Here is a tiny trained network, its code and every weight. The questions are about switching its units off for an input and a class, where a switched-off unit gives its printed mean instead of its output.

import numpy as np


def w(rows, s, z=0):
    codes = np.array(rows[::2]) - 128.0
    scale = np.full(codes.shape[1], s)
    scale[-1] = z or s
    return codes * scale


def f(y):
    return np.maximum(y, 0)


def log_softmax(a):
    a = a - a.max(-1, keepdims=True)
    return a - np.log(np.exp(a).sum(-1, keepdims=True))


def net(x, mask):
    res = np.array(x, float).reshape(1, 5) / 4 @ E
    y = f(res @ A[0][:, :-1].T + A[0][:, -1])
    res = res + np.where(mask, y, B[0][:, -1]) @ B[0][:, :-1]
    return log_softmax(res[-1] @ U[:, :-1].T + U[:, -1])


A, B = {}, {}
E = w([
[104,77,67,168,118,31],'x0',
[236,182,221,236,9,220],'x1',
[122,103,153,41,135,203],'x2',
[58,108,126,181,12,145],'x3',
[79,253,148,58,111,125],'x4',
],0.0062)
A[0] = w([
[179,137,191,168,235,103,252],'N0',
[129,148,24,168,85,104,160],'N1',
[101,190,188,91,46,102,144],'N2',
[112,77,192,67,128,177,158],'N3',
[106,176,175,122,89,93,175],'N4',
[93,218,129,144,48,148,171],'N5',
[179,121,120,46,132,147,246],'N6',
[148,149,200,113,180,148,6],'N7',
[176,134,148,142,115,173,142],'N8',
[55,168,173,164,106,42,78],'N9',
[117,112,117,120,174,147,47],'N10',
[195,204,131,123,158,146,184],'N11',
[106,205,116,126,89,188,199],'N12',
[160,172,109,153,214,25,245],'N13',
[113,94,168,140,254,189,244],'N14',
[7,95,168,109,151,178,184],'N15',
[149,132,125,175,141,136,58],'N16',
[177,95,154,126,167,200,248],'N17',
[108,102,176,110,74,178,89],'N18',
[149,112,140,153,97,118,56],'N19',
[37,44,94,137,21,153,238],'N20',
[226,99,51,166,78,106,224],'N21',
],0.0095,0.002)
B[0] = w([
[207,190,152,110,143,164,224],'N0',
[63,140,115,188,174,64,196],'N1',
[10,126,126,96,78,154,204],'N2',
[159,52,136,108,109,149,196],'N3',
[83,172,73,116,116,127,181],'N4',
[61,165,86,104,106,99,225],'N5',
[143,125,102,137,2,211,205],'N6',
[130,134,95,54,66,131,167],'N7',
[182,131,92,123,141,157,197],'N8',
[89,152,92,147,194,116,194],'N9',
[144,120,91,148,74,142,163],'N10',
[141,133,119,83,67,170,198],'N11',
[23,152,114,130,36,170,206],'N12',
[222,183,131,176,141,147,253],'N13',
[221,100,143,98,47,140,234],'N14',
[114,61,116,129,104,147,211],'N15',
[147,182,165,114,175,94,156],'N16',
[172,38,92,142,87,217,218],'N17',
[79,96,71,134,76,175,186],'N18',
[134,111,180,139,211,83,163],'N19',
[147,61,147,170,74,57,254],'N20',
[174,160,119,157,151,60,221],'N21',
],0.006,0.0068)
U = w([
[67,154,123,49,61,144,4],'0',
[150,95,82,103,65,188,252],'1',
[97,189,93,190,163,20,223],'2',
[237,187,134,98,128,170,238],'3',
[142,102,235,131,175,167,17],'4',
[99,255,109,164,85,202,14],'5',
],0.007,0.002)

Each question gives the input, the list of numbers given to net, and the class t.
The units are the neurons (one row each of A and B). Each row of codes is followed by its name. A weight is (code - 128) times the scale printed after its matrix; where a second scale follows, it is the last column's (A, B and U).
mask holds one flag per neuron, in row order. A switched-off neuron (its flag False) gives its mean, the last column of its row in B, instead of its output. The means were averaged over made-up inputs and are rounded, as every weight is.
A unit's drop is (log p(t) with every unit on - log p(t) with that unit switched off) / (log p(t) with every unit on - log p(t) with every unit switched off).
The circuit of an input: a set's keep is (log p(t) with only the set's units on - log p(t) with every unit switched off) / (log p(t) with every unit on - log p(t) with every unit switched off). Starting from the 12 units with the biggest drops (on a tie, the unit counted first), units are removed one at a time, each time the one whose removal leaves the highest keep (on an exact tie, the one counted first), for as long as the keep stays at least 0.8.
units of the circuit, in order: the units of the circuit, biggest drop first
most important unit: the unit with the biggest drop
k most important neurons: the k neurons with the biggest drops, biggest first
drop of u: that unit's drop, to one decimal
input [-2,1,-2,7,5], class 0: units of the circuit, in order : (N2, N13, N5)
input [-6,8,7,-5,-4], class 1: units of the circuit, in order : (N17, N18)
input [-4,4,8,-4,6], class 1: units of the circuit, in order : (N17, N3, N6)
input [-3,0,0,1,5], class 0: most important unit : N13
input [2,-4,-6,-8,1], class 3: units of the circuit, in order : (N13, N0)
input [-3,6,2,2,5], class 0: units of the circuit, in order : (N2, N13, N5)
input [2,-7,0,-6,-5], class 3: units of the circuit, in order : (N13, N0, N14)
input [2,0,-7,8,7], class 2: 2 most important neurons : (N1, N9)
input [-2,8,6,-8,6], class 0: drop of N2 : 0.3
input [4,3,7,-1,6], class 0: 2 most important neurons : (N13, N2)
input [-7,8,6,-5,2], class 1: drop of N17 : 0.2
input [5,2,-3,-5,-8], class 3: drop of N20 : 0.1
